Below is a small trained network, with its code and all its weights. Each question gives an input and a target symbol and asks what happens when units are switched off, that is, made to give their printed mean instead of their output.

import numpy as np


def w(rows, s, z=0):
    codes = np.array(rows[::2]) - 128.0
    scale = np.full(codes.shape[1], s)
    scale[-1] = z or s
    return codes * scale


def norm(h):
    return h / np.sqrt((h * h).mean(-1, keepdims=True) + 1e-5)


def f(y):
    return y / 2 * (1 + np.tanh(0.7978845608 * (y + 0.044715 * y**3)))


def softmax(a):
    e = np.exp(a - a.max(-1, keepdims=True))
    return e / e.sum(-1, keepdims=True)


def log_softmax(a):
    a = a - a.max(-1, keepdims=True)
    return a - np.log(np.exp(a).sum(-1, keepdims=True))


def net(x, mask):
    ids = ['γδζηθλξστω'.index(c) for c in x.split()]
    T = len(ids)
    res = E[ids] + P[:T]
    u = 0
    for l in range(3):
        r = norm(res)
        for j in range(2):
            rows = slice(4 * j, 4 * j + 4)
            q, k, v = (r @ M[l][rows].T for M in (Q, K, V))
            z = softmax(np.where(np.tri(T) > 0, q @ k.T / 4**0.5, -1e9)) @ v
            o = O[l][rows]
            res = res + np.where(mask[u + j], z, o[:, -1]) @ o[:, :-1]
        u += 2
        y = f(norm(res) @ A[l][:, :-1].T + A[l][:, -1])
        res = res + np.where(mask[u : u + 8], y, B[l][:, -1]) @ B[l][:, :-1]
        u += 8
    return log_softmax(norm(res)[-1] @ U[:, :-1].T + U[:, -1])


Q, K, V, O, A, B = {}, {}, {}, {}, {}, {}
E = w([
[145,146,122],'γ',
[40,221,253],'δ',
[175,172,216],'ζ',
[122,175,160],'η',
[63,199,162],'θ',
[135,199,252],'λ',
[6,236,70],'ξ',
[75,193,58],'σ',
[32,220,56],'τ',
[131,232,31],'ω',
],0.0029)
P = w([
[169,123,117],'0',
[22,17,241],'1',
[156,164,252],'2',
[236,246,112],'3',
[99,18,174],'4',
[50,153,147],'5',
[233,212,75],'6',
[100,56,151],'7',
[144,132,220],'8',
[254,238,86],'9',
],0.0057)
Q[0] = w([
[204,81,159],'0.h1',
[106,126,162],'0.h1',
[204,22,103],'0.h1',
[205,183,254],'0.h1',
[130,180,93],'0.h2',
[150,147,120],'0.h2',
[140,156,111],'0.h2',
[133,104,145],'0.h2',
],0.014)
K[0] = w([
[214,107,146],'0.h1',
[127,119,162],'0.h1',
[231,64,83],'0.h1',
[184,180,255],'0.h1',
[160,179,161],'0.h2',
[127,139,122],'0.h2',
[137,154,135],'0.h2',
[107,104,105],'0.h2',
],0.015)
V[0] = w([
[93,244,120],'0.h1',
[33,103,151],'0.h1',
[195,123,112],'0.h1',
[181,192,101],'0.h1',
[130,14,188],'0.h2',
[218,125,2],'0.h2',
[191,67,70],'0.h2',
[122,207,102],'0.h2',
],0.007)
O[0] = w([
[144,200,255,202],'0.h1',
[230,52,177,139],'0.h1',
[64,166,77,104],'0.h1',
[78,200,138,140],'0.h1',
[110,13,102,138],'0.h2',
[18,220,14,2],'0.h2',
[42,124,39,44],'0.h2',
[151,198,152,137],'0.h2',
],0.0072,0.0049)
A[0] = w([
[41,78,248,210],'0.n1',
[121,113,107,89],'0.n2',
[123,43,161,130],'0.n3',
[127,120,122,7],'0.n4',
[131,81,174,135],'0.n5',
[188,160,197,163],'0.n6',
[65,162,64,149],'0.n7',
[130,119,130,21],'0.n8',
],0.012,0.0013)
B[0] = w([
[38,98,62,210],'0.n1',
[100,107,129,118],'0.n2',
[108,8,118,178],'0.n3',
[117,135,137,119],'0.n4',
[74,75,125,176],'0.n5',
[93,151,33,246],'0.n6',
[162,64,208,126],'0.n7',
[112,135,129,124],'0.n8',
],0.017,0.011)
Q[1] = w([
[95,143,135],'1.h1',
[249,193,114],'1.h1',
[15,51,142],'1.h1',
[158,72,119],'1.h1',
[143,135,148],'1.h2',
[180,176,145],'1.h2',
[127,169,112],'1.h2',
[153,171,120],'1.h2',
],0.014)
K[1] = w([
[131,108,104],'1.h1',
[76,158,247],'1.h1',
[182,106,10],'1.h1',
[129,167,160],'1.h1',
[119,124,113],'1.h2',
[20,145,117],'1.h2',
[63,157,205],'1.h2',
[42,149,152],'1.h2',
],0.015)
V[1] = w([
[200,128,133],'1.h1',
[74,175,194],'1.h1',
[123,208,10],'1.h1',
[49,164,187],'1.h1',
[48,133,112],'1.h2',
[169,106,136],'1.h2',
[132,189,162],'1.h2',
[141,88,105],'1.h2',
],0.012)
O[1] = w([
[113,191,193,49],'1.h1',
[171,72,201,136],'1.h1',
[252,159,29,253],'1.h1',
[166,50,164,166],'1.h1',
[66,71,142,215],'1.h2',
[154,173,145,87],'1.h2',
[184,88,68,90],'1.h2',
[101,164,161,138],'1.h2',
],0.012,0.0061)
A[1] = w([
[122,246,124,2],'1.n1',
[193,156,153,89],'1.n2',
[203,34,120,47],'1.n3',
[101,28,235,48],'1.n4',
[157,146,238,91],'1.n5',
[227,188,156,120],'1.n6',
[138,138,126,178],'1.n7',
[214,150,92,117],'1.n8',
],0.014,0.0014)
B[1] = w([
[19,53,84,174],'1.n1',
[201,121,109,123],'1.n2',
[15,1,175,253],'1.n3',
[233,98,165,225],'1.n4',
[144,247,128,154],'1.n5',
[249,139,69,149],'1.n6',
[122,128,135,129],'1.n7',
[189,179,170,180],'1.n8',
],0.021,0.005)
Q[2] = w([
[70,149,183],'2.h1',
[196,5,109],'2.h1',
[95,162,153],'2.h1',
[87,92,185],'2.h1',
[169,134,192],'2.h2',
[133,120,150],'2.h2',
[158,134,180],'2.h2',
[100,101,87],'2.h2',
],0.022)
K[2] = w([
[194,133,175],'2.h1',
[4,92,137],'2.h1',
[172,132,137],'2.h1',
[162,124,197],'2.h1',
[115,188,157],'2.h2',
[111,158,142],'2.h2',
[114,193,156],'2.h2',
[108,81,117],'2.h2',
],0.022)
V[2] = w([
[103,96,28],'2.h1',
[153,175,94],'2.h1',
[93,4,164],'2.h1',
[181,229,116],'2.h1',
[115,255,28],'2.h2',
[136,172,81],'2.h2',
[18,180,159],'2.h2',
[132,3,231],'2.h2',
],0.0074)
O[2] = w([
[254,169,139,228],'2.h1',
[170,193,125,104],'2.h1',
[166,13,114,213],'2.h1',
[120,208,118,37],'2.h1',
[10,103,151,3],'2.h2',
[73,126,140,83],'2.h2',
[121,8,114,92],'2.h2',
[241,133,104,253],'2.h2',
],0.0094,0.007)
A[2] = w([
[106,130,131,83],'2.n1',
[166,189,146,35],'2.n2',
[58,181,254,208],'2.n3',
[125,134,116,95],'2.n4',
[189,55,144,243],'2.n5',
[111,122,129,36],'2.n6',
[85,225,81,6],'2.n7',
[166,193,146,65],'2.n8',
],0.019,0.0019)
B[2] = w([
[128,101,123,122],'2.n1',
[94,79,112,141],'2.n2',
[55,202,254,152],'2.n3',
[124,133,137,129],'2.n4',
[109,175,148,251],'2.n5',
[123,110,118,123],'2.n6',
[84,198,124,162],'2.n7',
[91,73,108,143],'2.n8',
],0.036,0.012)
U = w([
[100,2,207,177],'γ',
[22,35,53,68],'δ',
[50,183,251,251],'ζ',
[171,139,205,179],'η',
[156,157,90,64],'θ',
[22,249,84,220],'λ',
[181,177,51,60],'ξ',
[172,143,179,69],'σ',
[211,151,109,108],'τ',
[172,145,167,60],'ω',
],0.0088,0.0028)

Each question gives the input, a string of symbols that net reads in full, and the target symbol t.
The units are the heads (4 rows each of Q, K, V and O) and the neurons (one row each of A and B). Each row of codes is followed by its name. A weight is (code - 128) times the scale printed after its matrix; where a second scale follows, it is the last column's (O, A, B and U).
mask holds one flag per unit, layer by layer, with each layer's heads first. A switched-off unit (its flag False) gives its mean, the last column of its rows in O or B, instead of its output. The means were averaged over made-up inputs and are rounded, as every weight is.
A unit's drop is (log p(t) with every unit on - log p(t) with that unit switched off) / (log p(t) with every unit on - log p(t) with every unit switched off).
The circuit of an input: a set's keep is (log p(t) with only the set's units on - log p(t) with every unit switched off) / (log p(t) with every unit on - log p(t) with every unit switched off). Starting from the 12 units with the biggest drops (on a tie, the unit counted first), units are removed one at a time, each time the one whose removal leaves the highest keep (on an exact tie, the one counted first), for as long as the keep stays at least 0.8.
units of the circuit, in order: the units of the circuit, biggest drop first
top k neurons: the k neurons with the biggest drops, biggest first
top k neurons in layer l: the k neurons of layer l with the biggest drops, biggest first
drop when u is switched off: that unit's drop, to one decimal
input ζ η ζ ζ ξ τ τ ω λ, target λ: units of the circuit, in order : (1.h1)
input θ γ γ ω λ λ γ σ, target γ: units of the circuit, in order : (0.h1; 0.n6)
input λ ζ τ δ τ ζ ζ, target λ: top 3 neurons : (1.n3; 0.n6; 2.n7)
input ζ τ ζ γ τ λ ω σ λ ξ, target ζ: top 4 neurons : (0.n7; 0.n1; 0.n6; 2.n3)
input γ ζ ζ τ γ λ ξ, target γ: top 2 neurons : (0.n1; 0.n7)
input ζ λ ζ, target δ: top 2 neurons in layer 0 : (0.n3; 0.n5)
input λ σ δ λ ζ σ λ ω, target γ: top 2 neurons : (0.n3; 1.n3)
input λ η ξ η ω λ γ σ, target γ: top 3 neurons : (0.n6; 1.n3; 0.n1)
input γ ζ τ ω, target γ: top 2 neurons : (0.n1; 0.n7)
input ζ λ λ ξ ω ξ ω ζ ζ τ, target ζ: top 2 neurons : (0.n7; 0.n6)
input λ ξ λ, target ξ: top 2 neurons in layer 0 : (0.n6; 0.n1)
input ζ λ τ η λ ζ δ, target ζ: top 2 neurons : (0.n7; 0.n1)
input ζ λ ξ γ, target ζ: top 2 neurons in layer 0 : (0.n7; 0.n1)
input ζ ζ ξ ω, target ζ: top 2 neurons : (0.n7; 0.n6)
input δ ξ σ, target ξ: top neuron : (0.n6)
input ζ λ ξ ζ, target ζ: top 2 neurons : (0.n7; 0.n1)
input ζ λ δ ω, target ζ: top 4 neurons : (0.n1; 0.n7; 0.n6; 2.n3)
input ζ ω τ λ τ ζ σ ξ λ δ, target ζ: top 3 neurons in layer 0 : (0.n7; 0.n6; 0.n1)
input τ λ θ, target ξ: top 2 neurons in layer 1 : (1.n3; 1.n4)
input γ θ τ ζ, target γ: top 2 neurons in layer 0 : (0.n1; 0.n7)
input ζ η λ ζ λ η λ, target ζ: top 3 neurons in layer 0 : (0.n7; 0.n6; 0.n1)
input λ λ λ, target δ: top neuron in layer 1 : (1.n4)
input ζ ξ ζ λ λ λ η, target ζ: drop when 0.n1 is switched off : 1.2
input ζ γ σ λ, target ζ: drop when 0.h2 is switched off : 2.2
